Group and class of each row:
[  8  47  18   1  -1  -1   3 -15  24  -2   8  -4   7  19  11   3  17 -29
  11  39  12  11  -3  -8 -12  24  15   3 -11  -4  -2  11  -3 -23   1  -9
  19 -16  -7 -12  11  11 -24  19 -11  -7  -9  18   0 -18   3  11  23 -18
   5  12   9  -4  19   0 -22 -34  19 -21  19] => Mj:Tj
[  4  20  19  -3   9   3  16  -7  23   5  -1  -6  11   7   1   5   3  -9
   6  22   8  -1 -16  -7 -10   0   4  -5  -5   2  -7   9   2  18   5  -3
  10   2  -1  -3  -6  -1   0  -4  -7  12  -8   9 -12 -39 -22   0  15 -12
   2   1   3  -9   7   6  -6 -16   1  -9  11] => Mj:Tj
[ -9  35   2   9 -18  -1 -23  -7 -10   4  17 -10  -5   4  14  10   1  -8
   3  -4 -15  18  24   2   6  10   0   0   5 -13  21 -26  -8  11  -9   9
  26  53  -8  -3  28  15 -29  28 -11 -26   9 -13  14  62  42   7 -10   4
  -3  -1   0  23  -1  18  -5  11  35  -7  26] => NF:QM
[ -3   9   1  -9  13   2   8   7 -20  -2 -13  -6  29  -2 -13  27   4   7
  -9  23  -8  -3   2   5  -2  -4  -2  12  -6 -14  -8  -1  -8  -1  -5  -8
  21   0 -10  -4  13   8 -11 -10   3  -3   1 -20 -21   2 -12  -6  -9   3
 -11  15   4  -6   6  -3   1  22 -10 -15  13] => ZH:RF
[-28   3   4  -3   7   6   9  -3   0   8 -12  -5  24   1  -1  21  -3   8
 -23  14  -8  -5  -5  -5  -3 -11  -8  -1  -3  -1 -14   4  -2   4  -3  -3
  12  -5  -2   5   6   0   0  -6  27   2  -8 -17  -8  -2 -16  -2  -6   5
 -11   3   5 -15   2  -1   5  12  -8  -6   5] => ZH:CM
[-18   7   5   2   6 -13  -1   3 -10   1  -4   3  13   1  -4  32   0   8
  -6  20  -8   8   9   1   7  -4 -36   3  -4   3  -6  -6 -14   7  -9  -1
  10   0 -10  -3  11   6 -15  -5   3  -5  -5 -15 -12   7 -14  -9 -11   0
  -6   7   3  10  15   7   4  17   0 -20   6] => ZH:RF
[-15  52   0  13 -16 -21 -21 -24  -8   0  29 -10 -14  21  31   6  13 -16
  11  25 -11  21  29   6  11  19  17 -16  -3  -9  36 -20  -3   6  -5  15
  16  52  -5  -8  26  19 -33  31 -12 -31  17  16  13  62  42  31   2  11
   3 -11  10  23  16  22  -6  -6  57 -23  12] => NF:Rc
[ -7  19 -10   4  -2  12 -14  -5  -2  10   5  -7  24   2  -3  13   1  -6
  -3  -4  -3   7   6 -12   4   4  -6   8  -1  -8  -4  -3  -8  17  -8   0
  32  21 -16   6   6  10 -20  14   3 -15 -15 -19   9  42  17  -9   0  -6
  -7   9   5   5 -12   9 -11   8  12  -8  33] => NF:QR
[-17  36  11   4   3  -2   2   1  -4  -3  12 -12  24  13   8  42  15  -1
  -5  45  -9   4  30   6   1   5  -4 -10 -16  -4   6  -5   2   5 -11 -21
  20  29  25  -9  12  14 -20  13  -5 -22  -6 -16  -3  21   4   0  -7   2
  -6   2   2   5   7  13 -13  11  24 -29  19] => ZH:DM
[-19  19   9  -6  15  -2  10  12  -1   5  -4   0  32   7   1  39   4  10
  -8  32  -8   9   4   4  -2  -5  -9   2 -10 -14  -7 -10  -8  -1  -7 -10
  25   8  -3  -7  11   7 -17  -7  -1   1  -1 -21 -20  -2 -13  -7  -6   7
 -15  12   6   2  14   5 -18  15   1 -30  17] => ZH:RF
[-34  27   9  -1   3  -8   4   3  -4   1   6  -8  14   6   5  23  -2   7
   0  27   0   6  12   6  -1   1  -2  -6  -8  -2   7  -1  -5  -5  -3  -3
  12  12  -2 -16  10  10 -12   7   1  -3  -1  -4 -11   2  -6   6  -2   9
   2   7   4   4  11   7   1  10  14 -17   6] => ZH:RF
[  8  23  15  -6  -7  -6  11 -10  15  -3   5   3   0  14  13  -7  12 -14
   6  31  10   3   0 -10  -7  16   5 -13  -6   6   7   5  -1   4   7  -7
  -1  -8   7 -14  -4   6  -3   9  -5   0  -6  22  -5 -23  -8   0  20  -5
   4  -4   7  -1  18  -4  -1 -27  14  -7  -1] => Mj:ZS
[-36  49  22  -4   3  -8  10  -4   1   8  13 -11  31  13  18  58  13  -6
   0  62 -14  15   9  -5  -1  10  -1 -16 -17  -7  13  -5  -5   5  -9  -8
  28  37   0  -7  15  22 -50  25 -12 -16 -41 -12  -8   3  -3 -14   7   3
 -19  -6   3  14  14  13 -11   2  30 -36  15] => ZH:DM
[-12  18   7   2   6   5   4   2   0   5   1  -3  17   7  -4  23   3  21
 -11  26 -11   5   8   1  -4   2  -4  -8  -5   1  -9   0  -8   2   1  -2
  27   6  -3  -1   8   2  -9   9  -8  -5  -7  -4  -8  -2  -4   2  -2  -3
 -16   0  -1  -6   4  -4   3   2   5 -12   3] => ZH:CM
[  0  12  12  -4   2   1  20  -8  17   4   1  -3  10   7   5   3   0  -8
   6  23   6 -15 -12  -6   2   8   2  -5  -7   7  -8   9  12   3   0  -6
   0 -22  26  -2  -5   1  10 -20 -13   6  -8  11  -4 -43 -19   3   6   0
  -2   9  -4   0   6  -9   1 -12  -4  -3  -3] => Mj:GF
[ -1  23  15   3   1  -4 -43  -3  -3   3   8  -2  10   4  11  21   2 -27
  -1  22   2  11   9   8   0   6   0  -4 -13 -16   5  -6  -4   2  -6   6
  14  21 -16  -5  11   9 -19  14  -4  -6   6   7  -3  16   6   6   1  -2
  -2   2   2   8   5   7  -4   4  17 -17  12] => ZH:RF
[ 10  -4   9  -5  10  17  20  13  15   0 -19  -4  23  -2 -20  14 -12  -6
  -6  10  11 -18 -23 -11   1  -4  -2  16  -3   9 -40  15  -3  10   1 -12
  16 -25   0   5  -7  -2  10 -30  -8  14 -11 -11 -13 -43 -30 -18   5  -2
  -4  12   6 -13  -3  -9   1  -2 -22  -2  -2] => Mj:GF
[ 10  13  16  -7  14   8  15   2  21  -3 -11   2  11   9 -13   9   5 -12
  -3  24  14   3 -12  -8 -15   0  -3   6 -11  -2 -24   9  -4   9   3 -11
   5 -35  -7 -10   0  17   0 -16  -3  14  -9  15 -19 -35 -30  -6  15 -22
   0  20  11 -11  16 -10 -12 -29 -27 -19   7] => Mj:Tj
[  5  11  15   0   1   0  27 -11  24   4  -6  -3   7   6  -8   0   4 -16
   4  17  15  -6 -16 -13  -8   5  10  -5   2  12 -10  13   2   5   3 -10
   6 -21   1  -2  -6  -4  11  -1  -2   7 -12  12  -2 -46 -19  -5  20 -15
   2  -6   4  -1   0 -11  12 -19  -6  -5  -4] => Mj:GF
[  6  24  14  -2   4   1  12  -6  25  -5   7  -6  -6   9   5  -2   9 -16
   7  31   9  -1  -6 -11  -6  11   8  -6  -1  11  17   6   6  11  10  -8
  -6 -16   3 -16  -7   6   6   1 -11   0  -4  29  -2 -43 -13   6  15 -11
  10  -2   3  -6  11 -28   3 -20   6  -7  -2] => Mj:ZS
[  4  11 -19   9 -15   6 -15   2  -8  -7   8   1  -2   1   2 -14   0 -12
 -20 -23  -7  11  13   1   4   6  -7  12   4 -10   7  -5  -9   9  -5   9
  14  29 -10   7  15   9 -26  21  -1 -19  18  -9  10  54  29  -4  -4   3
   6  22   4   8  -6  17  -6  10  11  -9  19] => JT:FQ
[ -8  24  -3   4 -11  -1 -26  -4  -8  -8   8  -5  -3  -3  11   4  11  -7
   7   7 -12  24  22  -3  10   8  -3   1   3  10  11  -6 -12   2  -6   6
  10  31  -5  -5  15  11 -17   4   0 -13  20  -3   4  42  26  11  -1  10
  -5   3   0  18  14  14   1  -2  28  -8  12] => JT:Pm
[  2  26  15  -1  -4   4   9  -6  24   8  17  -8   2  23  33   2  11 -16
   6  30  14  -1   2  -6  -7   9  10  -8 -14   7   7  10   6  12  10  -1
  14   4  -6  -4   1   5   1   8 -11  -4 -12  14   9 -25   7   5  21 -10
   2  -7   2   0   5  -4   8 -22  22  -9  -7] => Mj:GF
[  4   9   6   1   7   1  15  -6  14   7   1   5   5   8   2  -2   1 -24
   5  17  10  -3 -17  -4   7   0   3  -3  -6  22  -9   7   8   3  -2  -7
   4 -20 -25  -2 -19  -3   7  -9   0   5 -12   6   3 -29 -23   2  13  -1
  -1 -10   0  -6   9 -23 -26 -14  -5  -1   3] => Mj:GF
[ 12   2  16   0   4   7  18  -5  19   0  -1  -3  12   1  -6   1  -4 -11
  -1  10  16  -3 -18 -16  -7  -5   1  -1   1  18 -13   4  12  15   0 -11
   3 -26   4   3   3   0   3 -12  -1  12 -16   6   4 -42 -14  -6  10 -10
   0   0   1   1   9 -10  -6 -15 -16  -3  18] => Mj:GF
[ 15   7  12  -8   2   3  23   0  18  -6   1  -1  -1  14  -1 -10  -4 -12
   0   7  12  -7 -18  -5  -8  10   4   2  -8   8 -11   8   8   3   8  -6
  -2 -35   5  -1  -7  -2   7  -9   0   5 -13  15  -4 -52 -18  -4  15 -20
  19   6  12  -8   8 -16   1 -24 -10  -3  -9] => Mj:ZS
[-25  19   4   0   5  -5  17   0  -2   5  12  -6  13   3   5  31  12   6
 -12  32  -8   9  18   6   2   1   2 -11 -12  -4   5 -10   0  -1 -19 -37
  10  17   0  -5   9   9 -15   3  -3  -5  -5  -8 -17  -2  -5   8  -2   2
 -10   0   5   6  15  11  -5   7  18 -17   5] => ZH:RF

Group and class of each row:
[ -6  -5 -16  -7  11  -6   5   2 -18  13 -10  -4 -15  -7 -10   3   6   0
  -3  10   5 -30   3  -6  25  33 -10   3   2 -12 -16  -2  -3  30  15  23
  13  -4   4  24  22  11 -16  -1  -6 -10 -20  -8   6  10   6  -2 -13  -4
  -1 -22   4   0 -26  -5  -3  35 -30  -1   6] => QT:T
[ 10  -2 -21  -9  11  -8   5  10 -13   8 -17   5  -9  -2  -9  -4   5   1
   9  19   9 -27  10  -1  33  37 -36   7 -10   1 -25  -2   2  29  20  18
   0  -5   8  26  -2   9  -1  11   0  -8 -16 -15   6   3   6   3 -18   4
   3 -26   5  -5 -27  -1  -9  15 -23  -4   1] => GP:W
[-11  12 -15  -6   4  -3   0  11 -17  12  -7  -5 -11  -3  -7   2  -2  -6
  -8   6   5 -24  12  -2  10  19  -3   7 -12  -4  -5   1  -5   8   5   6
   4   0   2  -5  11   3  -9   5  -7 -14  -9 -15   8  -3  12   0   0  -5
  11 -14   1   9 -20  -5  -6  29 -18   0  -9] => QT:N
[ -4  -9  -5   3   9   2  18   2 -31   8  -5   2 -26   3 -15  -6  13   8
   4   4   9 -34  16  -6   9  29 -18   7  -7 -17  -7   0   4  35  14  13
  14   7  15  22  22  -4 -18   2  -4  -5  -3  -8  -9   7  16 -22 -15  -6
   7 -16  -3   5 -36   4  -3  29 -27  11   8] => GP:W
[-12 -12 -13  -8   2 -13   0   7 -10  10  -7  -1  -7   2 -21   8  -4  -2
  -7  14   9 -19  -1  -7  22  21   6   8  -7  -1 -11  -1 -10  20  10   7
  -3  -3  12   6  -3   4   4  -2  -2  -6 -22  -7   3   1   5   7 -12   6
   2 -24   6  -1  -5 -29  -5  22 -26   4   2] => QT:N
